Below are the code and all the weights of a small trained network. Each question names an input and a target symbol and asks about switching units off, where a switched-off unit gives its printed mean instead of its output.

import numpy as np


def w(rows, s, z=0):
    codes = np.array(rows[::2]) - 128.0
    scale = np.full(codes.shape[1], s)
    scale[-1] = z or s
    return codes * scale


def f(y):
    return y / 2 * (1 + np.tanh(0.7978845608 * (y + 0.044715 * y**3)))


def softmax(a):
    e = np.exp(a - a.max(-1, keepdims=True))
    return e / e.sum(-1, keepdims=True)


def log_softmax(a):
    a = a - a.max(-1, keepdims=True)
    return a - np.log(np.exp(a).sum(-1, keepdims=True))


def net(x, mask):
    ids = ['αβγδεθλμπστφψω'.index(c) for c in x.split()]
    T = len(ids)
    res = E[ids] + P[:T]
    u = 0
    for l in range(2):
        r = res
        for j in range(2):
            rows = slice(2 * j, 2 * j + 2)
            q, k, v = (r @ M[l][rows].T for M in (Q, K, V))
            z = softmax(np.where(np.tri(T) > 0, q @ k.T / 2**0.5, -1e9)) @ v
            o = O[l][rows]
            res = res + np.where(mask[u + j], z, o[:, -1]) @ o[:, :-1]
        u += 2
        y = f(res @ A[l][:, :-1].T + A[l][:, -1])
        res = res + np.where(mask[u : u + 4], y, B[l][:, -1]) @ B[l][:, :-1]
        u += 4
    return log_softmax(res[-1] @ U[:, :-1].T + U[:, -1])


Q, K, V, O, A, B = {}, {}, {}, {}, {}, {}
E = w([
[131,107,98,105,183,83,196,117,127,98],'α',
[151,162,178,148,184,104,184,155,107,174],'β',
[180,71,124,58,68,142,188,137,155,156],'γ',
[154,123,35,122,140,181,173,122,132,168],'δ',
[255,161,197,97,120,101,177,165,139,141],'ε',
[138,156,127,190,125,145,128,106,118,118],'θ',
[71,114,164,142,179,80,108,92,57,99],'λ',
[213,136,142,130,91,129,111,146,178,61],'μ',
[120,149,63,156,150,205,106,120,71,202],'π',
[99,119,205,100,125,87,204,148,158,82],'σ',
[98,54,103,122,150,165,101,158,152,70],'τ',
[94,100,141,129,51,138,138,73,72,112],'φ',
[193,110,179,147,200,107,74,140,112,130],'ψ',
[97,184,101,101,127,182,159,207,147,116],'ω',
],0.014)
P = w([
[125,99,158,160,134,188,97,130,198,163],'0',
[118,102,71,119,63,52,171,184,81,131],'1',
[152,154,144,163,139,150,212,148,71,77],'2',
[131,140,123,94,160,172,107,30,207,127],'3',
[118,117,49,86,87,56,132,188,84,111],'4',
[164,187,132,109,154,184,193,142,46,78],'5',
[127,178,131,49,174,154,72,6,208,125],'6',
[133,145,47,45,96,66,89,203,84,115],'7',
[155,206,138,71,163,190,144,148,36,81],'8',
],0.012)
Q[0] = w([
[99,30,150,82,107,133,99,173,134,165],'0.h1',
[132,91,124,254,111,69,150,121,109,161],'0.h1',
[158,122,114,100,146,118,193,93,149,126],'0.h2',
[122,74,107,86,176,58,96,109,156,74],'0.h2',
],0.0067)
K[0] = w([
[220,87,72,107,163,112,196,153,138,135],'0.h1',
[160,45,154,255,113,127,121,178,82,157],'0.h1',
[177,89,139,90,119,154,92,83,171,144],'0.h2',
[66,84,114,67,194,69,86,59,202,113],'0.h2',
],0.0058)
V[0] = w([
[139,137,109,54,196,165,159,192,136,171],'0.h1',
[154,182,92,2,105,98,166,77,147,66],'0.h1',
[155,106,76,106,153,46,150,103,90,75],'0.h2',
[118,125,105,193,139,103,138,220,70,104],'0.h2',
],0.0065)
O[0] = w([
[141,141,22,140,175,169,151,170,152,79,254],'0.h1',
[138,197,87,47,133,102,110,104,133,23,186],'0.h1',
[98,123,142,62,111,65,133,140,1,89,125],'0.h2',
[114,181,109,199,118,74,130,78,82,62,127],'0.h2',
],0.007,0.0031)
A[0] = w([
[82,132,192,122,100,190,125,111,192,101,160],'0.n1',
[124,119,123,91,132,65,164,142,64,91,4],'0.n2',
[65,137,50,143,71,84,136,133,27,112,236],'0.n3',
[124,163,172,147,129,65,195,183,3,118,247],'0.n4',
],0.0062,0.0021)
B[0] = w([
[77,110,190,100,100,184,127,101,209,101,144],'0.n1',
[99,181,162,196,80,158,90,135,174,186,174],'0.n2',
[222,138,198,69,100,109,161,186,195,150,232],'0.n3',
[176,96,2,107,97,206,123,126,176,91,254],'0.n4',
],0.0075,0.006)
Q[1] = w([
[137,83,109,137,50,31,88,209,195,176],'1.h1',
[129,136,185,97,172,158,118,56,199,150],'1.h1',
[207,138,96,166,169,238,196,186,61,17],'1.h2',
[113,82,107,136,62,2,56,250,165,181],'1.h2',
],0.0092)
K[1] = w([
[180,111,169,222,75,133,178,160,215,200],'1.h1',
[156,182,153,89,123,94,153,35,115,110],'1.h1',
[115,199,133,93,186,161,19,216,131,126],'1.h2',
[108,24,173,255,80,170,212,171,157,172],'1.h2',
],0.0084)
V[1] = w([
[213,151,184,92,56,91,166,113,154,87],'1.h1',
[114,244,148,218,199,129,160,87,127,153],'1.h1',
[173,79,80,127,230,93,103,108,87,157],'1.h2',
[99,166,107,77,193,112,255,163,166,140],'1.h2',
],0.0093)
O[1] = w([
[153,126,187,168,71,210,123,122,171,84,32],'1.h1',
[79,244,85,202,109,106,32,145,139,177,114],'1.h1',
[152,46,128,92,175,174,92,196,141,205,98],'1.h2',
[85,152,196,167,120,74,188,163,169,191,253],'1.h2',
],0.011,0.0041)
A[1] = w([
[144,164,175,177,221,156,60,57,158,207,171],'1.n1',
[158,112,182,133,178,194,137,112,220,141,102],'1.n2',
[1,190,85,112,115,43,112,80,53,169,44],'1.n3',
[150,171,96,103,115,120,207,182,43,105,1],'1.n4',
],0.0069,0.0028)
B[1] = w([
[219,174,131,207,194,125,234,66,120,88,205],'1.n1',
[115,79,68,236,65,52,56,148,126,203,224],'1.n2',
[122,35,208,170,76,254,109,151,131,110,208],'1.n3',
[105,71,172,193,191,54,52,49,135,122,254],'1.n4',
],0.0089,0.0077)
U = w([
[121,119,196,123,157,52,118,207,108,184,197],'α',
[137,203,181,172,145,57,176,158,57,95,123],'β',
[168,101,174,110,78,153,161,144,116,166,161],'γ',
[130,186,2,113,115,138,133,131,164,151,226],'δ',
[162,163,152,158,77,138,69,171,142,180,68],'ε',
[137,159,94,155,132,146,103,75,125,79,77],'θ',
[119,57,225,124,212,158,153,112,123,91,104],'λ',
[118,129,74,170,83,136,54,111,148,102,27],'μ',
[189,93,111,113,146,251,132,179,146,109,101],'π',
[73,112,190,170,106,100,84,105,97,147,182],'σ',
[50,58,106,156,166,152,54,98,178,121,51],'τ',
[137,142,110,101,97,170,130,73,125,112,196],'φ',
[163,103,147,163,186,62,66,85,143,113,4],'ψ',
[143,178,106,122,86,196,180,210,166,102,229],'ω',
],0.0077,0.0043)

Each question gives the input, a string of symbols that net reads in full, and the target symbol t.
The units are the heads (2 rows each of Q, K, V and O) and the neurons (one row each of A and B). Each row of codes is followed by its name. A weight is (code - 128) times the scale printed after its matrix; where a second scale follows, it is the last column's (O, A, B and U).
mask holds one flag per unit, layer by layer, with each layer's heads first. A switched-off unit (its flag False) gives its mean, the last column of its rows in O or B, instead of its output. The means were averaged over made-up inputs and are rounded, as every weight is.
A unit's drop is (log p(t) with every unit on - log p(t) with that unit switched off) / (log p(t) with every unit on - log p(t) with every unit switched off).
The circuit of an input: a set's keep is (log p(t) with only the set's units on - log p(t) with every unit switched off) / (log p(t) with every unit on - log p(t) with every unit switched off). Starting from all 12 units, units are removed one at a time, each time the one whose removal leaves the highest keep (on an exact tie, the one counted first), for as long as the keep stays at least 0.8.
units of the circuit, in order: the units of the circuit, biggest drop first
k most important neurons: the k neurons with the biggest drops, biggest first
top k neurons in layer l: the k neurons of layer l with the biggest drops, biggest first
which heads matter: for each layer, one digit per head in row order, 1 if its drop is at least 0.15 and else 0, layers parted by /
input λ α ω ω θ π, target β: units of the circuit, in order : 1.h2
input δ ε ε ε φ δ β, target β: units of the circuit, in order : 1.n1, 0.n4, 1.h1
input δ δ γ σ τ ε τ ε α, target λ: which heads matter : 01 / 10
input τ τ ε θ ε β ω δ δ, target β: which heads matter : 00 / 01
input ω α δ ω δ α δ ω, target σ: which heads matter : 01 / 11
input θ ω φ ψ β τ α, target α: units of the circuit, in order : 1.h2, 0.h2
input φ ψ δ λ π θ μ γ, target θ: which heads matter : 10 / 01
input β ε σ δ ψ ψ δ σ, target ε: top 2 neurons in layer 1 : 1.n3, 1.n1
input σ ω α δ τ, target β: units of the circuit, in order : 1.h2, 0.n1
input δ δ ω γ σ θ π γ β, target δ: 4 most important neurons : 0.n4, 0.n3, 1.n3, 0.n2
input δ δ δ ε, target ε: which heads matter : 00 / 10
input ω π φ ω ω, target σ: 2 most important neurons : 1.n3, 1.n4
input ω τ ε β ψ α, target π: units of the circuit, in order : 1.h2, 0.n4
input ε ε ψ α π δ δ ψ θ, target π: units of the circuit, in order : 1.h2
input β ψ α φ σ ε ω δ, target ε: units of the circuit, in order : 1.h1, 1.n3, 0.h2, 0.n4
input λ σ ψ β δ δ σ ω, target π: units of the circuit, in order : 1.h1, 0.n3
input δ ω δ ψ δ μ σ, target σ: 4 most important neurons : 1.n2, 0.n4, 0.n1, 1.n1
input θ ω τ σ ω, target μ: 3 most important neurons : 1.n3, 1.n4, 0.n4
input ε δ θ λ δ, target ω: which heads matter : 01 / 10
input ω τ δ δ φ δ π ψ α, target π: units of the circuit, in order : 1.h2
input ω β ω α, target α: which heads matter : 01 / 01
input σ π ω π, target π: 3 most important neurons : 1.n3, 0.n3, 1.n4
input δ δ τ τ δ ψ θ, target θ: units of the circuit, in order : 1.n1, 1.h1, 1.h2, 0.h1
input α δ θ ε ψ, target γ: which heads matter : 01 / 10
